Below is a small trained network, with its code and all its weights. Each question gives an input and a class and asks what happens when units are switched off, that is, made to give their printed mean instead of their output.

import numpy as np


def w(rows, s, z=0):
    codes = np.array(rows[::2]) - 128.0
    scale = np.full(codes.shape[1], s)
    scale[-1] = z or s
    return codes * scale


def norm(h):
    return h / np.sqrt((h * h).mean(-1, keepdims=True) + 1e-5)


def f(y):
    return y / 2 * (1 + np.tanh(0.7978845608 * (y + 0.044715 * y**3)))


def log_softmax(a):
    a = a - a.max(-1, keepdims=True)
    return a - np.log(np.exp(a).sum(-1, keepdims=True))


def net(x, mask):
    res = np.array(x, float).reshape(1, 8) / 4 @ E
    u = 0
    for l in range(3):
        y = f(norm(res) @ A[l][:, :-1].T + A[l][:, -1])
        res = res + np.where(mask[u : u + 6], y, B[l][:, -1]) @ B[l][:, :-1]
        u += 6
    return log_softmax(norm(res)[-1] @ U[:, :-1].T + U[:, -1])


A, B = {}, {}
E = w([
[46,133,165,52,130,111,114,207,116,69,64],'x0',
[190,144,23,174,126,54,79,97,70,140,158],'x1',
[162,90,158,213,164,215,37,52,223,97,200],'x2',
[49,162,97,129,172,195,84,95,135,94,44],'x3',
[119,180,152,4,158,160,154,16,82,179,101],'x4',
[41,93,91,145,243,111,213,127,143,190,170],'x5',
[154,141,108,185,123,44,119,119,108,43,239],'x6',
[138,75,108,160,66,171,102,172,96,45,181],'x7',
],0.0033)
A[0] = w([
[84,125,72,152,159,142,64,76,183,146,171,35],'L0N0',
[167,142,182,192,110,100,106,185,133,29,180,68],'L0N1',
[250,125,83,138,59,148,91,123,51,98,170,25],'L0N2',
[165,117,76,254,122,135,117,123,90,102,133,59],'L0N3',
[207,157,129,157,118,90,85,175,193,90,166,45],'L0N4',
[192,142,175,86,13,163,90,76,132,99,126,10],'L0N5',
],0.0045,0.0013)
B[0] = w([
[110,74,115,155,47,88,209,34,191,117,155,166],'L0N0',
[113,141,159,19,183,138,29,193,117,173,161,234],'L0N1',
[197,101,142,201,154,203,138,132,123,197,123,253],'L0N2',
[190,75,92,111,54,143,88,81,129,174,138,207],'L0N3',
[128,97,78,108,253,211,31,188,82,149,184,189],'L0N4',
[227,244,205,153,28,178,230,67,93,125,147,210],'L0N5',
],0.0045,0.0025)
A[1] = w([
[104,45,229,43,198,139,194,141,227,190,31,77],'L1N0',
[108,243,40,48,156,32,132,110,108,185,67,27],'L1N1',
[7,121,127,143,131,150,103,161,95,19,34,5],'L1N2',
[131,64,94,179,145,8,234,211,123,138,252,79],'L1N3',
[114,127,123,130,144,128,172,23,73,174,60,143],'L1N4',
[142,103,26,190,199,141,87,28,226,103,172,103],'L1N5',
],0.0038,0.0014)
B[1] = w([
[133,174,30,141,133,181,100,190,176,199,52,251],'L1N0',
[192,143,121,181,132,33,76,98,158,113,73,225],'L1N1',
[65,110,98,104,77,180,203,127,43,43,58,188],'L1N2',
[97,125,110,22,128,157,206,102,121,153,218,246],'L1N3',
[168,109,190,156,121,60,70,183,173,103,205,228],'L1N4',
[30,60,203,253,48,87,183,92,154,125,73,246],'L1N5',
],0.0054,0.0022)
A[2] = w([
[131,153,134,83,150,2,181,135,106,170,158,129],'L2N0',
[174,200,248,103,76,175,136,150,157,83,119,87],'L2N1',
[139,125,113,91,143,108,117,214,122,66,180,164],'L2N2',
[96,107,129,104,146,188,161,158,100,19,98,1],'L2N3',
[85,196,106,98,172,63,157,84,117,82,89,65],'L2N4',
[189,113,198,195,194,112,123,100,106,226,177,226],'L2N5',
],0.0055,0.0016)
B[2] = w([
[174,183,99,122,243,72,97,70,150,111,185,204],'L2N0',
[67,186,218,85,155,141,189,57,5,178,185,210],'L2N1',
[53,53,206,172,229,187,99,138,180,66,163,175],'L2N2',
[144,160,42,62,47,70,97,144,89,1,77,157],'L2N3',
[188,59,116,156,85,79,94,126,68,97,79,165],'L2N4',
[112,112,59,120,85,122,127,173,122,66,60,254],'L2N5',
],0.006,0.0044)
U = w([
[147,224,233,75,85,186,175,59,43,150,160,215],'0',
[228,87,87,195,45,172,90,129,105,158,157,76],'1',
[96,81,192,128,172,178,24,204,135,78,183,16],'2',
[39,73,147,206,74,115,173,40,211,119,145,247],'3',
[201,183,101,127,171,6,92,83,129,147,68,81],'4',
[81,174,111,93,152,193,171,165,206,224,56,33],'5',
[113,121,82,65,201,106,193,127,143,127,233,113],'6',
[64,138,102,74,67,135,136,159,69,35,49,247],'7',
],0.011,0.0011)

Each question gives the input, the list of numbers given to net, and the class t.
The units are the neurons (one row each of A and B). Each row of codes is followed by its name. A weight is (code - 128) times the scale printed after its matrix; where a second scale follows, it is the last column's (A, B and U).
mask holds one flag per neuron, layer by layer. A switched-off neuron (its flag False) gives its mean, the last column of its row in B, instead of its output. The means were averaged over made-up inputs and are rounded, as every weight is.
A unit's drop is (log p(t) with every unit on - log p(t) with that unit switched off) / (log p(t) with every unit on - log p(t) with every unit switched off).
The circuit of an input: a set's keep is (log p(t) with only the set's units on - log p(t) with every unit switched off) / (log p(t) with every unit on - log p(t) with every unit switched off). Starting from the 12 units with the biggest drops (on a tie, the unit counted first), units are removed one at a time, each time the one whose removal leaves the highest keep (on an exact tie, the one counted first), for as long as the keep stays at least 0.8.
circuit, biggest first: the units of the circuit, biggest drop first
most important unit: the unit with the biggest drop
top k neurons: the k neurons with the biggest drops, biggest first
top k neurons in layer l: the k neurons of layer l with the biggest drops, biggest first
input [0,1,3,-8,-2,2,-6,-2], class 5: top neuron -> [L1N0]
input [-4,-4,8,-3,0,-3,-1,2], class 0: circuit, biggest first -> [L0N5, L2N1]
input [2,2,-4,8,3,-1,-8,-6], class 4: top 2 neurons -> [L1N1, L2N4]
input [3,-4,-3,7,-2,8,4,-8], class 4: circuit, biggest first -> [L2N4, L1N1]
input [-8,2,3,4,6,-2,-1,-7], class 3: circuit, biggest first -> [L1N5, L0N0]
input [4,3,1,-4,-1,-8,6,-5], class 2: top 2 neurons in layer 2 -> [L2N2, L2N5]
input [1,8,3,3,4,-5,-8,-2], class 0: circuit, biggest first -> [L0N5, L1N0]
input [1,4,-3,8,-5,3,5,0], class 3: top 3 neurons -> [L0N3, L1N5, L2N5]
input [6,5,-8,-2,-6,-3,2,-5], class 4: top 2 neurons -> [L1N1, L2N0]
input [3,-8,-5,-8,1,0,7,7], class 6: top 2 neurons -> [L1N3, L2N0]
input [5,-1,-6,-8,7,-1,4,1], class 4: top 3 neurons -> [L2N0, L1N1, L2N4]
input [0,2,-6,1,-7,-3,8,-2], class 2: circuit, biggest first -> [L2N2, L0N1]
input [1,0,-6,2,-5,-3,-3,-5], class 4: top 2 neurons -> [L1N1, L2N5]
input [0,0,1,-8,-5,-8,6,0], class 2: top 2 neurons -> [L0N1, L0N4]
input [3,-5,-2,-3,-2,-5,8,-7], class 2: most important unit -> L2N2
input [-4,3,-5,-1,-8,-7,7,7], class 2: circuit, biggest first -> [L0N1, L2N2]
input [3,-8,3,-8,-2,-3,-1,4], class 0: top 3 neurons -> [L2N1, L0N5, L1N4]
input [5,3,7,6,1,0,6,1], class 3: top 2 neurons -> [L1N5, L0N0]
input [-3,4,1,6,8,4,0,-2], class 4: top 3 neurons in layer 1 -> [L1N1, L1N4, L1N2]
input [-2,1,3,-3,-1,8,-4,-5], class 3: top 2 neurons in layer 1 -> [L1N5, L1N4]
input [1,-7,-7,-7,-3,-5,0,0], class 0: circuit, biggest first -> [L2N1]
input [-5,-1,-8,1,-7,-7,-4,7], class 0: top 2 neurons in layer 1 -> [L1N0, L1N1]
input [-5,-4,-4,5,-2,0,2,-4], class 4: top 2 neurons -> [L1N1, L0N2]
input [0,8,2,-1,-8,7,-7,7], class 3: top 2 neurons in layer 0 -> [L0N0, L0N5]
input [-6,-7,-7,5,-5,-8,-3,-8], class 0: top 2 neurons in layer 2 -> [L2N1, L2N5]
input [-7,-1,7,0,0,-4,-8,3], class 0: top 2 neurons in layer 1 -> [L1N0, L1N1]
input [7,6,-3,6,7,-8,-1,-7], class 4: circuit, biggest first -> [L1N1]
input [6,0,8,-8,1,-2,-8,1], class 0: top 2 neurons -> [L0N5, L2N1]
input [-3,8,-3,7,8,-8,0,8], class 0: top 2 neurons -> [L0N5, L2N1]
